Each row has a class, written after it.
[ 22 -27 -38  16  27  34 -13  12 -21   0   7   0  -5  32 -59 -50 -50  -9
  20 -48  72  22   1 -41 -17   1  18 -28  14 -77 -21 -17 -12  10  74 -12]  j_659
[  5 -17  67  -6 -37   3  51   4  46 -14 -31  16  78  45 -92  49 -33 -53
   3  -1   0 -30  27  -2 -42 -26 -16  10  -2  34  19  11 -12  22 -42  36]  j_516
[-16 -56  -6 -16  -3  25   6  29 -42  25 -30 -36 -32   4  39 -12 -23 -15
  20  -8 -47   2  19  20  -9 -65  28   8 -67  48  -7  14 -32  -5  11 103]  j_230
[ 28  -6 -36  23 -25  22   4  74  65  -3 -44  10  66 -16   8   9   3  -3
  64 -55 -64  33 -30  32 -57 -13   8 -29 -58  11 -21  -8 -80 -26 -76   3]  j_602
[ 23  -7  14  -8  -4  34  -3 -46  -3  -2 -17 -16  24 -21  13   5  15  32
 -23  18 -35  12 -16  16 -30   3  27  10 -33   2  -3   3  16   9  17  14]  j_230
[-32  15   6 -44 -16  -4   6  43  87  11 -12  16 -22   2   6  -7 -23  -1
 -17 -10   5   6 -11  38  59  -6 -19 -21  23   4 -32 -15 -11  17 -20   8]  j_714
[ 29  35 -21 -13  -5 -35 -20 -19 -17   2  14 -17 -13 -56  26  15  16  32
  -2   4 -25 -41   7  35   7  -1 -46   7  -9  35  -7  -1  38  -2  51 -35]  j_389
[-12   8  12   7  23 -12   4 -15  16  -5 -26 -14   7  12 -25  10 -18  25
  23 -41  19  17   8 -20  -7  15  -7  -2 -23  -3  30  13  24  14  -2  -5]  j_74
[ -8  -1  32  -9  18 -16  28 -15   2 -13  20  16  31   4  -9   4  21 -13
 -22  42  27 -20   4  -9 -17  16 -13  49  -4  52  -5 -24   7   8  44 -59]  j_389
[ -7  -4   1  -8  -4   9 -14 -21   8  -7   2  -9  27 -14  10 -14   8  15
  17   3   6 -12   3   1 -10 -32  21   5  16   5   2 -19  30   6   8 -17]  j_972
[ 15 -21  57 -19   8 -15  46  11  10  -3   8  14  15   6  -6  25 -23 -31
   3  28   0 -26  15  -3  10   0 -16  37 -14  22 -30  -2  -6   5 -16 -41]  j_141
[-11  -5  50  -2   0 -28 -12 -29  22  -6  46 -13 -18 -14  16  26  12  -1
  -4   8   5   2 -11 -15  15 -14 -23  28  22  -7 -19 -21   8  -6  23   9]  j_415
[-14 -31  52  17  -8 -37  25  19  19 -24  -7 -10 -54 -46  37   4 -13  12
   2  -4 -29   9  -2  -6  27 -24 -12 -36  18 -50   6  -9  23  23 -25  41]  j_230
[ -7   3  17 -12   9 -25 -19   0   6   4  20 -18  13  18  -8  11  -6  -4
 -25 -25  -6  -5  -2  -1  20  11 -19  38  19   2  -6 -17 -15  17   1 -20]  j_389
[-32   1  26 -23   7  34 -14 -14   9  23 -35 -11 -33  -6 -15   1 -23  -3
 -17  17 -63   8  -9   8 -13  20 -11  14 -25   4  10  11 -34 -14  -6   1]  j_230
[ 16   6   8 -10  28 -21  24  -2  -4  -2 -11   3  -2   3  -7  20 -29 -38
 -23  31  11  12   1 -28  11  18  -4  19 -27   1 -36   1 -44  -4 -13 -20]  j_141
[ -2 -17 -29  27  19 -22 -28  13 -35 -30  43  -8  31  12  26  40  22   0
  19 -42 -33   1  21 -15 -47 -40   6  16  25 -13  -4 -10  18  -3  18  18]  j_659
[-18  -7  21 -34  27  -3  -4 -31  -4  12  18  18  18   6  10 -16 -10  27
  -6 -28  -3  -8  10  -9   9  28   0  16 -26 -38  10 -14   2  20  27 -11]  j_384
[ 18  27 -35  20  13   9   7   7  -5  32 -30 -10  33  -6  25 -19 -37  22
  28 -10  23  16 -11  25  32 -22  32   1  -3 -43 -89  29  34   9  31  37]  j_384
[ 11 -19  73 -24  -4  11  -6 -14  -5  36  -1 -19  38  -7  22  27  16 -30
 -25  46  35 -36  -9  -8  19 -48  34  43  -1  20 -64 -10 -17  43 -12  -1]  j_415
[ -1  -6  17 -24   1   1  18 -15  -1  -4  43  -8  -4  18  25  19   2 -20
 -31  16 -37  20   4   7  17  -6  -1  34  14  -2   4 -26  16   3 -19 -24]  j_659
[  4  -7  21 -40  21  -6   1 -17  67 -35  34   0  26   1  -4  39  23  14
   6 -22   2 -18 -15  27  -5  -4 -12  -3   9  24 -29 -16  10  18   0 -13]  j_230
[ 25 -37   9 -82  22  75  36 -20   4   0   3   2 -64  -9  -8   6  17  33
  15  29 -77  10 -20  -1  32  81   7   3 -35  -1  36  -8 -85 -23   7  24]  j_74
[-36  30  32  14   9   5   0 -27  10   2  -5 -20  34  -1   9  -5 -14  21
   4  -3 -27   7 -17  15 -21 -28  39   7 -24  13  27 -13  24  -2  16   8]  j_659
[  8  -3  28  26  22  82  -9   8  44 -22 -62   0 -43  22 -70   5 -36  -2
  -8  24  -2  30 -15 -15 -59  29 -10 -30 -38   3 -27  51 -70 -10 -16  -5]  j_602
[  0   2  13  -2  14  25 -23 -12 -20  22  -5  -5  21   6 -16  -8  22   5
  29  -9   4 -22 -16 -21 -24   9  -1  29 -11 -11  -4  -4 -21  25  32 -22]  j_384
[-17  47  13 -11   6 -22  13  10   5  24  -6  -4 -19  -3 -15  12 -39   4
   4  23  81 -81  24 -16  36 -92  33 -15  14  26 -50   0  27  21  42  19]  j_141
[ 24  50   3  31  -6  69  11  19  13  43 -11 -24 -11  -1   8  24  21  13
  55  80   2  -9   3 -16 -24 -67  19  36 -26  47  13   7 -36 -16 -19  23]  j_602
[ 14  -7  31  -1  -1  49 -31  11  -8   2  16 -28   0  14   0 -14  34 -13
   7  14   6 -22 -14  13  -4  -4  -1   6   8  25  36  -7  -8  42 -41 -44]  j_972
[ -4  16  17   0   8  24  12 -26 -23  32 -59  -6 -10 -44   5 -34 -36  16
  30  31 -16 -14 -30  12   1 -17  10 -15  -9 -25 -26  14  36  -8  68 -46]  j_516
[ -6   6  38  -2  13 -16  14  14  32 -13   4 -26   9  -4  11   6 -14 -12
  -1 -14 -21  23 -17  15   1 -32  -1   5 -19   3  -4 -18  12  21  -4  -5]  j_714
[  8 -14 -20 -13   8  16 -42  50   6  27   4  14 -13   5  25 -41  39 -43
  37 -16  46  39 -37  39  21  45 -58   0 -51  39 -40  -1 -38  12  24 -13]  j_384
[  9  -4   4   8  34  28 -31 -26 -21   5  26 -34  27   8 -26   6  -7 -12
   8  -6  -8  11   6   3 -37  34   3  47 -17  -8 -14   9   2   9  10 -27]  j_659
[-38   6  74   4 -10 -20   6 -27  29 -34  35   3 -33  -1  49  -8 -25 -14
 -20  41 -24   6   7   7  -3 -58   7  -2 -34   7 -93  14 -31  -4 -28  60]  j_516
[-51  -3  39 -36  40  14 -30 -52 -51  40  26  14  43  51 -24 -27   0 -17
  -5   4  25  10  11  -4  10  54   1  40  -3 -12  22  -1  18   8  62 -15]  j_74
[-27  16  41 -23  -9 -71  28   9  40 -17  35  26  -1  14   3   6 -11 -36
 -16 -16  29 -18   7  16  50   6 -39 -28  18  -4 -20  -8  -1  33 -53 -24]  j_389
[ -2 -10  36   2   4 -26  -1  32  30 -38  34 -22  -1   2  20  23   4  15
 -28 -38 -28 -20  -8  30   9 -29   7  -9   1  25  -4 -11   5  23 -11  31]  j_714
[ 15 -20 -49  21  37  23  -9   6   4  64 -10  38  75  27 -11 -10 -31   0
   2 -17 114   3  27 -18 -16  57  33   3 -64 -11  -1  26 -27  -8 -29 -26]  j_602
[-16  -6  63   0   0 -11  13 -26   1  -3   4 -10   9  19   8  22   9   9
  21  -5 -20 -12  18 -27 -34 -46  -9  45 -38  15 -25   6   1  14   4  -5]  j_602
[  4   3  15   0  17 -19 -11  18 -19 -31  36 -10  -8 -12  -8   5   0  -7
   1 -11 -29 -19  14   6  -3  12  -6   7  31 -19  -4 -12  17  10  -7 -35]  j_141
[  6  10 -33  36  -2 -22   8 -36 -31  -5   4 -20  59 -11  -7  29  -5 -21
  13  47  17 -24  32  -5 -30 -29   4   4  38   0   9  10  29  25  26  71]  j_659
[  1  25  35  -8 -38   0  -8   4  -2 -12 -33 -31 -12  12 -34  -4  39  -7
 -12  11   7 -10  -1   3  13 -24 -21  20  48  41   8   0  27  50   7  18]  j_765
[ 49 -22  36 -13  29  16  39 -49  -1 -69  39 -31  11  36 -59   6 -19  -3
   5  22  42 -49  21 -24 -52 -73  43  14 -11  64 -21  -4   2   0  57  -8]  j_714
[-17 -12   0  -9   7   2  23  19  24   1  34  19  -3 -25  54  -4   1  -6
  28  10 -30  24   5   1   3 -11  -5  19   3 -43 -47 -23  22 -10 -23 -47]  j_972
[ 49  -9 -39   4 -14  22   4   8   3 -54   1 -38 -26   1   0   5  25 -15
  32   4 -30   1 -15  10 -41 -57  -9 -42   8  35  18  -2 -25  20 -13   9]  j_714
[-14  10  44 -36   1 -29 -20 -27 -24   4  10   0 -22  -1  14  20  23 -14
 -29   9   5 -11  15  -3  13 -23 -23  11 -27  43  17  -4  14  14  11 -17]  j_389
[-20 -43 -26   0 -45  22  15 -22  36  -2   5  39  86  36  50 -22   2  24
  13  16 -15  27  16  13 -34 -31 -11  12   9  -3  15 -24 -15  21  10  54]  j_389
[  4  -2  -4 -24  32  32  -4 -20 -24 -18 -18 -12 -19 -10 -28  -7 -19   4
  20 -13 -38  21  -5  -5 -12  30  33 -30 -18 -41  20  11 -12  -3  -7  -6]  j_141
[-22  -4 -20  38  17 -57 -37  -8   8  19  64  -7  46  -5  86  38   4  51
  11 -29 -16 -63  24  25   1   3 -63  37   2   8  22  10  14  31   6  42]  j_384
[-12  13 -39 -15  10  29 -19  -9  12  10   8 -18  -1  32  -6 -16   2  18
  46 -19  24   9  -8  10  16   3  12   0  13  12  34  -1   1   8   0   9]  j_141
[ 18 -19  26  -4  -5   7   2 -14   0 -26  -6  -9  12  -1  21   8 -11  14
 -38   3 -52   6   3   9 -12 -21  23  15 -21   8 -15  -1  -8   2 -17  28]  j_384
[-11  24 -12  -6  27 -35 -18 -26   8  -9  22 -32  22 -24  11   7  21  12
  33 -28   0  10 -19 -15  -8 -23  -4  12  26 -25  -3 -32  26  21  36 -10]  j_765
[ 14  31  12   4  10   2  27 -11   9 -25   8  10  -6   3 -11 -12   7  -6
  17  33  -6  13  -1  10   2  24 -24  14  11  13   9   2  23 -13   1 -41]  j_384
[ 33  -1 -22   2 -16  -7  18  -2   1  30  34 -22  -4 -16   5  -3  -7 -34
   4  20  43 -14 -16  13  18   2  -4  15 -19  15 -31 -15  13  13  -9 -40]  j_141
[-23  -2 -16 -14 -19 -33  48 -37 -17  20 -24  45 -27  -6  65  12 -25  31
 -57  15 -56 -23   6  12  17  20 -43   2 -33   0 -13  25  27 -12  38  -9]  j_384
[ 23  36  -6  39 -37  34 -18   3 -10  24  13  -5 -36 -35  -1  35  46   2
  -4  48 -32  15 -32 -22 -24  -2   5  34  10  -3 -14 -11  -5 -41  18  -7]  j_659
[-24   9   9  -6  19  -8  -7  -8  16 -21  29 -24  12   4  13  29   3  23
 -50  -3 -28 -32  27 -15 -23 -22  33  37  26  -8 -10 -11  12  42 -35 -19]  j_714
[-13   0  11   5 -15  14  16   1 -19  20 -55  11   2  -3   1  -5 -11  10
 -29  18 -14   6 -11  -9  18  25  39  -9   1 -16  36   8   2   7 -24   6]  j_141
[ 17 -10 -33  15  29  -9  -5 -24 -21  16 -15 -12  34 -22  34  -3 -45  14
   1  -1  -1  -2   6   5  -7  10   7 -20 -38 -19  26   8 -14   3  11  16]  j_659
[ 22   8  24   1  12  11   9   0  23 -26  -9 -30  -3   8 -36  14  10  -3
  11  -5  21 -16 -18  -4   0 -28  20 -10  41  -4 -41   1  17  32 -16 -48]  j_602
[-20 -11   8  -4 -26  -1 -44  -3  32  -4  24  -2   5  10  15 -12   4   9
   0 -40   8  -3  -1   2  -5 -38  14 -29  22 -32   2 -12  -3  30 -44  11]  j_714
[ 33  -8 -47 -14 -21   9  -1 -39  -1  18 -11  -8  26 -26  14  -7 -19  -2
  -9  10   3 -10 -22  38  11   6   7 -41  -5  -9 -13   1   7   9  15   7]  j_659
[-10   7 -12 -36  33  -5  17 -12  -5  29   5  18 -22 -41  -3   2 -28 -18
  37  15   2   8  13  12  -8  -1  -8  -5 -81   6 -79  10  -9 -54  83  21]  j_602
[ 10  12  20  12  -2 -21   8  -2  21  34 -37 -25  51  15 -41  32 -23  -2
  62 -19  39 -11  11 -14   0 -14 -28  43 -38  40 -25  24 -17   7  26  60]  j_74
[  0  23  15  25 -21 -16  11  43  36   1  29   7 -28  24 -11  57 -34 -19
 -46   3  -3 -23  34 -25  -4 -50 -36  27  22 -16 -65   6 -13   9 -27  24]  j_516
[  5  11   9  -4   4  13 -30 -46  -9  -6   3  -1  43   4   2 -27   9  34
  19 -20  13  24   4  10 -10   3  26   6 -30 -21 -24  11  19  12  34  57]  j_384
[  2 -14  16 -15  -2   6 -29 -29  -6 -24  29   0  23  16  -6  -4  -9  30
   8 -29 -22 -14  20  17  -9 -33   2  -4  16 -12   9  -6  26   0  49  60]  j_384
[ 13  13  -4  10 -11 -18  -9  19  28 -19 -22  -1 -15 -15  19  24 -24   9
 -18  33 -20 -29  22  -2   7 -17 -31  11  39  12 -42  13 -18   9 -43 -20]  j_141
[-22   0  18  10  26 -15  19  10  -3 -12 -22 -15 -39 -20 -13   5 -14  15
  36 -45  -6   4 -13 -25  -3  -9  17 -14 -12 -38 -20  10  21   4  27   3]  j_516
[ 30  25  -1  27  38   5 -16  23  -4 -54  64 -11  26  20  -2 -13  38  22
  61 -37   6  13  19  16 -34   2 -30  29  15   0   0  -7  51  19  25 -38]  j_384
[  4 -37 -22  11  19  18 -36 -10  -7   9 -19 -16  48  -7  -4 -11 -21  15
 -15 -25 -12  32 -10 -10 -33  22   2  15   9 -44 -10 -20  11  17  47 -21]  j_74
[  8  31 -29  22  -9 -27  20   6 -26 -16 -19  -8  33 -28  10   5  19 -17
  13  16 -19  -7 -15  28 -18 -17  25 -20  -7  45   4  -3  17 -16  19  18]  j_659
[-22 -22  35 -11  -9  -6 -15 -10 -12 -17  22  10 -24 -18  25 -10  28  10
 -21  -1 -19   9  -7  24   7  27 -20 -30 -21   0  28  -3   3  23  23  42]  j_389
[ -7  18 -35  12  42  13   0  -4  -2   8  23 -23  35  24  25   4  13  13
  29  -7  62 -21 -18  -9   8 -37  47 -18  28  -5  14 -10  -1  36   8  10]  j_415
[  3 -50  42 -43  -7  -2   9 -20 -41  41  27  -7   8  20  41  -3   2   2
  16 -42  -8 -15 -10  -7  25 -62  25  20 -35 -31 -42 -19   7  20  48  28]  j_230
[ 42   6  -7  -6   8 -15 -20  28   7 -37  12 -39  29  -9   4  11  12   1
  15 -44 -25 -13   7  37 -10 -49 -12 -23  33   9  30 -26  41  37 -26 -32]  j_230
[ 38  11   6 -51  -1 -11   1 -23 -11 -29  58  28 -24  13 -37 -56  14   3
  13 -20  69 -15  20   0  39  28 -34 -19  35 -25 -12 -34  40  16  69 -74]  j_659
[-21 -21  31   3   9   1  20 -11   2  35  21   1 -13  11  14  37 -55 -17
 -17  13 -12 -42  25 -12 -17 -49   3  33 -48  18 -22  15  -1 -16 -11   3]  j_384
[-10 -12  47 -24 -20  51  54  -3  66  10  -1  27 -44   6 -65  29 -33 -15
  -4  37 -38  19  -8 -21 -11  42 -17  29 -33  -7 -17   1 -65 -46   0  40]  j_516
[-52 -27  22   3   9  33 -36  -2  47 -26  49  32  21  18 -31 -62 -14  29
  11 -56  48  19 -22  29  -8  35  85 -73 -15  -1  60 -22 -28 -58   0  71]  j_415
[  9   9   6   8  20  15  20   1  15 -41   0 -15  13  -3 -16 -13   1  -9
  23  -3   9  15 -13  26 -14  -2  18 -25  23  -8 -10   5  54  23 -16 -44]  j_516
